-.02  .12 -.05 -.04  .08  .05 -.24  .17  .20 -.07 -.12  .08 -.15  .06 -.08 -.08  .01 -.12 -.11  .04 -.02  .10  .15 -.02 -.12 -.14 -.03  .21 -.07 -.09  .07  .07 -.09 -.05  .04  .00 -.05 -.31  .03  .06 -.13 -.07  .03 -.27 -.20  .13 -.05  .10 -.05 -.41  .10 -.04  .13 -.24 -.08  .04  .05 -.29  .17 -.13 -> L, (48)
 .31  .12  .05 -.17  .35 -.07 -.09  .27  .14  .00 -.04 -.03 -.13 -.12 -.02 -.02 -.16 -.09  .14 -.06  .06  .34  .03 -.05  .15  .17  .08  .20 -.67  .02  .42 -.04  .37 -.04  .00  .13 -.23 -.59  .28 -.04  .12 -.01 -.14  .08 -.64  .13  .12 -.19 -.28 -.40  .44  .27  .08  .02  .02  .00  .05  .11  .30 -.26 -> L, (48)
 .05  .09 -.09 -.11 -.03  .07 -.17  .20  .05 -.03  .18  .00 -.13  .04 -.09  .02  .09 -.10 -.03  .02  .03  .01  .11 -.02 -.06  .06  .04  .19 -.02 -.17  .05 -.02  .10 -.25  .24  .05 -.10 -.16 -.02  .06 -.09  .07  .05  .01 -.15  .02 -.06 -.11 -.22 -.10  .13  .11  .06  .06 -.06  .04  .05 -.35  .17  .00 -> T, (48)
-.03  .19 -.16 -.19  .04 -.05 -.37  .18  .09 -.16  .05 -.04 -.03  .01 -.19 -.12  .05 -.20 -.38  .12  .09 -.17  .14  .06 -.07  .21  .04  .18  .27 -.17 -.24 -.02 -.17  .10  .22 -.01  .25  .14  .06  .03 -.18 -.38  .23  .26 -.06 -.11 -.19  .23 -.22 -.19 -.01 -.02 -.02 -.15 -.12  .08  .08 -.24 -.06  .10 -> T, (48)
-.28  .22  .01 -.04  .62 -.15 -.16  .16  .31  .62 -.14 -.12 -.27 -.20  .03  .17 -.05 -.07  .37 -.04 -.19  .57 -.32 -.07 -.28 -.27 -.42  .22  .51  .01  .35 -.09  .18 -.18 -.20 -.07 -.33 -.68  .12  .15  .02 -.38 -.09 -.54 -.56  .16 -.37 -.04 -.44 -.34  .56  .02 -.12 -.64  .06 -.03  .08 -.53  .40 -.79 -> L, (48)
 .31  .33 -.21  .02 -.28  .27 -.14  .31  .09 -.18  .09  .09  .03  .06 -.22 -.11  .01  .07 -.10  .03 -.22  .13  .15  .05 -.07 -.38  .01 -.18  .12 -.27 -.11  .01  .11  .07  .11  .23 -.21 -.25 -.10  .12 -.06  .13  .10 -.44 -.15  .19  .01  .18  .06 -.14  .12  .09  .01  .20 -.31 -.08 -.01  .02  .09  .12 -> C, (52)
 .16  .11  .18  .31 -.20 -.03 -.16  .26  .13  .01 -.22  .28 -.04  .00 -.31  .14  .13 -.31  .30  .03 -.22  .65  .32  .04 -.08  .52 -.01  .19 -.11  .15 -.15 -.08  .15 -.08 -.45  .05 -.04 -.70  .11 -.04  .04  .79 -.19  .40 -.04  .14 -.04 -.05 -.14  .05 -.09  .28  .10 -.12  .00 -.02  .24 -.43  .28  .12 -> L, (44)
-.03  .16 -.11  .03 -.10 -.05 -.02  .13  .17  .13  .44  .04 -.14  .00 -.26  .09  .17 -.03  .23  .01 -.11  .03  .00  .01 -.21 -.11 -.06  .06  .32 -.21 -.06 -.12  .33  .01  .31  .03 -.31 -.18 -.27  .20 -.10  .30 -.10 -.37 -.01  .04 -.06 -.14 -.23  .30  .15  .04  .09 -.15 -.05  .06  .08 -.51  .07 -.15 -> T, (48)
 .26  .15 -.10 -.05 -.02  .08 -.15  .11 -.04 -.04 -.23  .14  .01  .02 -.07 -.03 -.07 -.03 -.01  .03 -.12  .13  .07  .04 -.01 -.22 -.06 -.07  .03 -.11 -.02  .07 -.04  .01 -.12  .05 -.08 -.22  .10  .00  .00 -.02  .12 -.08 -.15  .05 -.03  .23  .08 -.22  .05 -.02 -.08  .00 -.10 -.04 -.06  .00  .11  .07 -> L, (44)
 .08  .18  .03 -.03 -.06 -.02  .19  .09  .04 -.02  .38 -.08 -.10 -.04  .11  .00  .08  .14  .35 -.10  .02 -.03 -.11  .00  .07 -.60  .13 -.23 -.15 -.12  .20  .01  .42  .07  .20  .11 -.22  .09 -.18  .18 -.01  .14 -.40 -.63 -.13 -.01  .31 -.20  .01  .17  .16  .11  .05  .19 -.08  .04 -.03  .29 -.10 -.15 -> F, (48)
-.07 -.07 -.06 -.09  .27  .16 -.05  .09  .00  .12 -.25  .02 -.05 -.04  .12  .00 -.16 -.12  .04 -.09 -.13  .18 -.10 -.09 -.03 -.28 -.11  .07 -.31 -.06  .26  .10 -.12 -.02 -.01 -.12 -.24 -.21  .08 -.12  .04 -.11  .03 -.25 -.11  .10  .02  .13  .25 -.27  .02 -.11 -.01 -.02  .00 -.10 -.14 -.26  .23  .02 -> L, (44)
-.12 -.17  .04 -.08  .18 -.07 -.03  .03  .12  .20  .22 -.03 -.06 -.12 -.21  .15 -.04 -.07  .40 -.11 -.05  .13 -.17 -.01  .10  .36  .05  .11  .01 -.08  .19 -.03  .31  .02 -.01  .05 -.30 -.08 -.09  .04 -.01  .08 -.30 -.20 -.04 -.15  .10  .00 -.31  .20  .06  .10 -.03 -.05  .07 -.15 -.01 -.34  .14 -.13 -> F, (48)
 .16  .10 -.25 -.34 -.03  .07 -.27  .31  .07 -.41  .14 -.13 -.07  .06 -.14 -.18  .03  .07 -.11 -.06  .05 -.20 -.01  .05  .07 -.07  .15  .02 -.04 -.26  .09  .15  .07  .22  .22 -.04 -.10  .18 -.22  .10 -.08 -.39 -.19 -.60 -.22 -.04  .29  .27  .00 -.34 -.03 -.13  .05  .29 -.27 -.03 -.16  .29  .00  .05 -> F, (48)
 .22  .13 -.17  .00 -.09  .05  .00  .08 -.10 -.10 -.45  .01 -.02 -.01  .06  .00 -.10  .05 -.25  .02 -.03  .26  .04 -.06  .08 -.03 -.10  .21 -.19 -.04  .28  .05  .04 -.13 -.25  .13 -.19 -.34  .11 -.03 -.03  .06  .04  .18 -.33  .09 -.17  .22 -.04 -.26  .11  .14 -.04  .11 -.19 -.13 -.10  .14  .17 -.06 -> L, (52)
